Here is a tiny trained network, its code and every weight. The questions are about switching its units off for an input and a class, where a switched-off unit gives its printed mean instead of its output.

import numpy as np


def w(rows, s, z=0):
    codes = np.array(rows[::2]) - 128.0
    scale = np.full(codes.shape[1], s)
    scale[-1] = z or s
    return codes * scale


def f(y):
    return np.maximum(y, 0)


def log_softmax(a):
    a = a - a.max(-1, keepdims=True)
    return a - np.log(np.exp(a).sum(-1, keepdims=True))


def net(x, mask):
    res = np.array(x, float).reshape(1, 5) / 4 @ E
    y = f(res @ A[0][:, :-1].T + A[0][:, -1])
    res = res + np.where(mask, y, B[0][:, -1]) @ B[0][:, :-1]
    return log_softmax(res[-1] @ U[:, :-1].T + U[:, -1])


A, B = {}, {}
E = w([
[183,38,113,206],'x0',
[238,149,129,86],'x1',
[140,215,95,205],'x2',
[119,111,2,94],'x3',
[127,129,128,128],'x4',
],0.0088)
A[0] = w([
[159,65,85,189,71],'n0',
[65,116,169,170,114],'n1',
[94,180,141,37,93],'n2',
[141,190,149,192,110],'n3',
[141,191,119,198,134],'n4',
[74,87,2,99,14],'n5',
[236,157,184,114,88],'n6',
[67,102,46,123,78],'n7',
[152,101,110,193,105],'n8',
[119,75,117,77,58],'n9',
[81,123,216,170,104],'n10',
[166,66,97,162,56],'n11',
[81,117,150,155,101],'n12',
[65,116,118,158,48],'n13',
[150,68,101,172,41],'n14',
[97,175,90,64,64],'n15',
[115,139,248,169,1],'n16',
[90,85,151,73,169],'n17',
[124,89,179,77,131],'n18',
[215,143,164,105,133],'n19',
[88,182,161,87,15],'n20',
[133,42,148,101,101],'n21',
[120,69,212,83,99],'n22',
[123,73,201,85,112],'n23',
[117,74,97,70,113],'n24',
[87,178,118,85,22],'n25',
[136,166,129,179,74],'n26',
[159,54,135,189,74],'n27',
[114,133,231,161,49],'n28',
[171,79,150,184,63],'n29',
[46,115,183,173,129],'n30',
[59,99,135,183,79],'n31',
[119,136,27,134,71],'n32',
],0.0097,0.0045)
B[0] = w([
[90,179,191,92,217],'n0',
[150,96,94,73,219],'n1',
[75,145,175,129,229],'n2',
[104,175,84,177,230],'n3',
[76,168,83,149,235],'n4',
[254,165,161,122,231],'n5',
[130,84,79,76,254],'n6',
[224,126,127,106,209],'n7',
[73,158,155,85,201],'n8',
[140,201,101,157,183],'n9',
[197,123,127,111,253],'n10',
[98,205,154,101,196],'n11',
[132,94,87,74,182],'n12',
[124,114,82,78,168],'n13',
[80,206,193,85,188],'n14',
[121,166,181,117,190],'n15',
[225,187,164,130,248],'n16',
[97,144,97,171,240],'n17',
[103,179,83,170,224],'n18',
[104,67,49,72,239],'n19',
[98,189,190,106,182],'n20',
[95,177,88,157,227],'n21',
[128,185,97,174,246],'n22',
[124,190,83,167,238],'n23',
[146,183,107,192,213],'n24',
[81,162,185,106,169],'n25',
[108,183,90,159,180],'n26',
[57,177,199,98,226],'n27',
[235,166,140,134,242],'n28',
[101,177,163,91,209],'n29',
[147,82,85,87,249],'n30',
[106,113,59,69,206],'n31',
[176,160,140,157,196],'n32',
],0.0087,0.0052)
U = w([
[92,149,197,107,91],'0',
[202,135,147,148,90],'1',
[118,120,123,145,238],'2',
[104,152,85,198,76],'3',
[128,104,82,68,106],'4',
[108,82,140,175,188],'5',
[100,3,187,207,6],'6',
[101,11,182,187,8],'7',
],0.02,0.019)

Each question gives the input, the list of numbers given to net, and the class t.
The units are the neurons (one row each of A and B). Each row of codes is followed by its name. A weight is (code - 128) times the scale printed after its matrix; where a second scale follows, it is the last column's (A, B and U).
mask holds one flag per neuron, in row order. A switched-off neuron (its flag False) gives its mean, the last column of its row in B, instead of its output. The means were averaged over made-up inputs and are rounded, as every weight is.
A unit's drop is (log p(t) with every unit on - log p(t) with that unit switched off) / (log p(t) with every unit on - log p(t) with every unit switched off).
The circuit of an input: a set's keep is (log p(t) with only the set's units on - log p(t) with every unit switched off) / (log p(t) with every unit on - log p(t) with every unit switched off). Starting from the 12 units with the biggest drops (on a tie, the unit counted first), units are removed one at a time, each time the one whose removal leaves the highest keep (on an exact tie, the one counted first), for as long as the keep stays at least 0.8.
units of the circuit, in order: the units of the circuit, biggest drop first
top k neurons: the k neurons with the biggest drops, biggest first
drop when u is switched off: that unit's drop, to one decimal
input [-7,7,-1,0,-1], class 0: units of the circuit, in order => (n2)
input [-6,-3,-8,8,8], class 1: top 2 neurons => (n5, n7)
input [-8,-7,0,8,-2], class 0: top 3 neurons => (n25, n2, n15)
input [6,8,7,3,-1], class 4: top 2 neurons => (n19, n6)
input [4,-7,-8,7,-6], class 3: top 3 neurons => (n21, n24, n17)
input [-4,4,-7,-7,5], class 1: units of the circuit, in order => (n16, n28)
input [-6,-8,5,-5,-1], class 4: units of the circuit, in order => (n30, n1, n31)
input [5,-5,-1,-7,-3], class 1: top 2 neurons => (n16, n28)
input [3,8,-3,-7,-1], class 4: top 3 neurons => (n19, n6, n5)
input [0,1,-7,-7,-2], class 1: top 3 neurons => (n16, n28, n10)
input [5,-5,7,8,-5], class 1: top 3 neurons => (n5, n7, n32)
input [0,1,2,-6,0], class 1: top 2 neurons => (n16, n28)
input [5,-5,2,7,5], class 1: top 2 neurons => (n5, n7)
input [3,0,-5,-8,-3], class 1: units of the circuit, in order => (n28)
input [3,7,1,-3,-3], class 4: drop when n19 is switched off => 0.2
input [2,-5,-1,-4,3], class 4: drop when n5 is switched off => 0.1
input [8,-7,-8,6,0], class 0: drop when n0 is switched off => 0.4
input [-3,-7,3,-2,-4], class 4: drop when n22 is switched off => 0.0
